Below are the code and all the weights of a small trained network. Each question names an input and a class and asks about switching units off, where a switched-off unit gives its printed mean instead of its output.

import numpy as np


def w(rows, s, z=0):
    codes = np.array(rows[::2]) - 128.0
    scale = np.full(codes.shape[1], s)
    scale[-1] = z or s
    return codes * scale


def f(y):
    return y / 2 * (1 + np.tanh(0.7978845608 * (y + 0.044715 * y**3)))


def log_softmax(a):
    a = a - a.max(-1, keepdims=True)
    return a - np.log(np.exp(a).sum(-1, keepdims=True))


def net(x, mask):
    res = np.array(x, float).reshape(1, 7) / 4 @ E
    y = f(res @ A[0][:, :-1].T + A[0][:, -1])
    res = res + np.where(mask, y, B[0][:, -1]) @ B[0][:, :-1]
    return log_softmax(res[-1] @ U[:, :-1].T + U[:, -1])


A, B = {}, {}
E = w([
[117,91,180,119,170,93,191,180,128,106,114],'x0',
[161,150,122,150,232,120,95,158,199,215,143],'x1',
[159,175,49,81,104,93,167,160,122,112,165],'x2',
[108,212,181,90,109,122,75,126,98,202,123],'x3',
[136,98,129,142,97,118,197,99,168,199,131],'x4',
[249,126,160,129,181,136,142,102,86,84,148],'x5',
[134,167,126,155,154,27,197,123,139,112,114],'x6',
],0.012)
A[0] = w([
[103,157,96,130,184,95,75,232,158,55,94,113],'N1',
[105,95,125,92,89,217,99,105,137,249,113,5],'N2',
[156,155,139,134,189,49,150,159,86,36,165,92],'N3',
[130,143,93,71,17,178,92,90,59,44,151,99],'N4',
[123,6,233,122,134,212,116,122,56,23,73,155],'N5',
[205,164,129,59,68,57,142,161,45,43,105,93],'N6',
[95,206,199,114,117,151,12,118,82,181,90,15],'N7',
[160,38,79,188,102,208,57,2,115,66,138,216],'N8',
],0.0077,0.0027)
B[0] = w([
[74,68,73,144,105,175,139,135,166,228,67,177],'N1',
[153,164,107,160,100,151,80,164,183,35,159,193],'N2',
[215,163,129,120,107,172,82,167,182,77,164,201],'N3',
[62,91,27,139,13,174,156,204,144,137,180,233],'N4',
[150,110,199,162,220,124,216,98,166,149,64,252],'N5',
[161,167,111,80,133,77,185,212,105,77,138,218],'N6',
[134,162,248,99,107,81,167,99,62,133,90,215],'N7',
[111,115,109,100,189,148,134,45,120,176,7,233],'N8',
],0.011,0.013)
U = w([
[181,115,151,116,248,134,170,92,142,137,102,145],'0',
[121,125,79,139,96,214,38,168,172,150,156,255],'1',
[129,52,151,152,133,95,79,107,52,109,189,3],'2',
[138,179,218,103,167,106,72,70,96,161,99,128],'3',
[184,169,176,126,101,88,115,178,150,65,184,88],'4',
[131,163,92,108,50,145,125,124,97,51,160,83],'5',
[77,85,136,158,108,82,189,86,150,130,105,136],'6',
],0.012,0.007)

Each question gives the input, the list of numbers given to net, and the class t.
The units are the neurons (one row each of A and B). Each row of codes is followed by its name. A weight is (code - 128) times the scale printed after its matrix; where a second scale follows, it is the last column's (A, B and U).
mask holds one flag per neuron, in row order. A switched-off neuron (its flag False) gives its mean, the last column of its row in B, instead of its output. The means were averaged over made-up inputs and are rounded, as every weight is.
A unit's drop is (log p(t) with every unit on - log p(t) with that unit switched off) / (log p(t) with every unit on - log p(t) with every unit switched off).
The circuit of an input: a set's keep is (log p(t) with only the set's units on - log p(t) with every unit switched off) / (log p(t) with every unit on - log p(t) with every unit switched off). Starting from all 8 units, units are removed one at a time, each time the one whose removal leaves the highest keep (on an exact tie, the one counted first), for as long as the keep stays at least 0.8.
units of the circuit, in order: the units of the circuit, biggest drop first
most important unit: the unit with the biggest drop
k most important neurons: the k neurons with the biggest drops, biggest first
drop of u: that unit's drop, to one decimal
input [5,0,-8,5,8,-1,-3], class 3: units of the circuit, in order	(N4, N7)
input [8,-6,-7,-1,-7,-3,7], class 0: most important unit	N5
input [-3,5,1,4,5,-3,1], class 4: 4 most important neurons	(N8, N2, N4, N1)
input [-5,-4,7,-4,3,-2,-5], class 1: 3 most important neurons	(N7, N4, N8)
input [-3,-8,-7,-2,-8,0,8], class 0: 2 most important neurons	(N5, N3)
input [1,6,4,3,1,1,1], class 1: 3 most important neurons	(N5, N7, N8)
input [0,-5,-5,7,7,-8,-3], class 5: units of the circuit, in order	(N2, N7)
input [-4,-2,-1,6,0,-6,6], class 3: 2 most important neurons	(N4, N7)
input [-4,-1,5,-7,4,2,6], class 4: units of the circuit, in order	(N5, N4, N3)
input [-6,-6,0,7,0,-4,-6], class 5: 2 most important neurons	(N7, N4)
input [3,6,-1,2,-2,6,-7], class 3: 3 most important neurons	(N7, N6, N4)
input [-2,-5,-1,-3,-8,-4,0], class 6: 2 most important neurons	(N5, N4)
input [-1,-8,-4,-7,-7,4,8], class 0: 2 most important neurons	(N5, N8)
input [8,-3,-5,1,6,1,4], class 0: most important unit	N4
input [-5,-1,0,2,-3,3,0], class 5: units of the circuit, in order	(N5, N1)
input [-2,-8,2,-3,-7,5,-3], class 0: 3 most important neurons	(N5, N8, N2)
input [-5,-8,1,2,0,7,-4], class 6: units of the circuit, in order	(N4, N5, N8)
input [-3,-4,0,2,3,-7,-2], class 5: 2 most important neurons	(N1, N7)
input [7,2,8,4,6,-3,-7], class 1: 3 most important neurons	(N7, N6, N5)
input [4,-3,5,-5,-7,2,3], class 4: units of the circuit, in order	(N3)
input [6,-8,-1,-3,-6,-3,-8], class 6: units of the circuit, in order	(N4, N5)
input [3,5,-7,3,8,-2,-3], class 1: 3 most important neurons	(N2, N5, N6)
input [2,-6,2,-7,4,2,-8], class 0: 3 most important neurons	(N5, N8, N1)
input [-2,2,8,-5,-7,7,8], class 4: drop of N1	0.0
input [-7,3,8,-6,-8,8,-3], class 1: drop of N1	0.1
input [-5,0,-8,4,-8,-5,-5], class 3: drop of N7	2.3
input [-5,5,4,7,2,-8,1], class 3: drop of N7	2.2
input [-6,3,-8,2,-2,-4,-5], class 3: units of the circuit, in order	(N7)
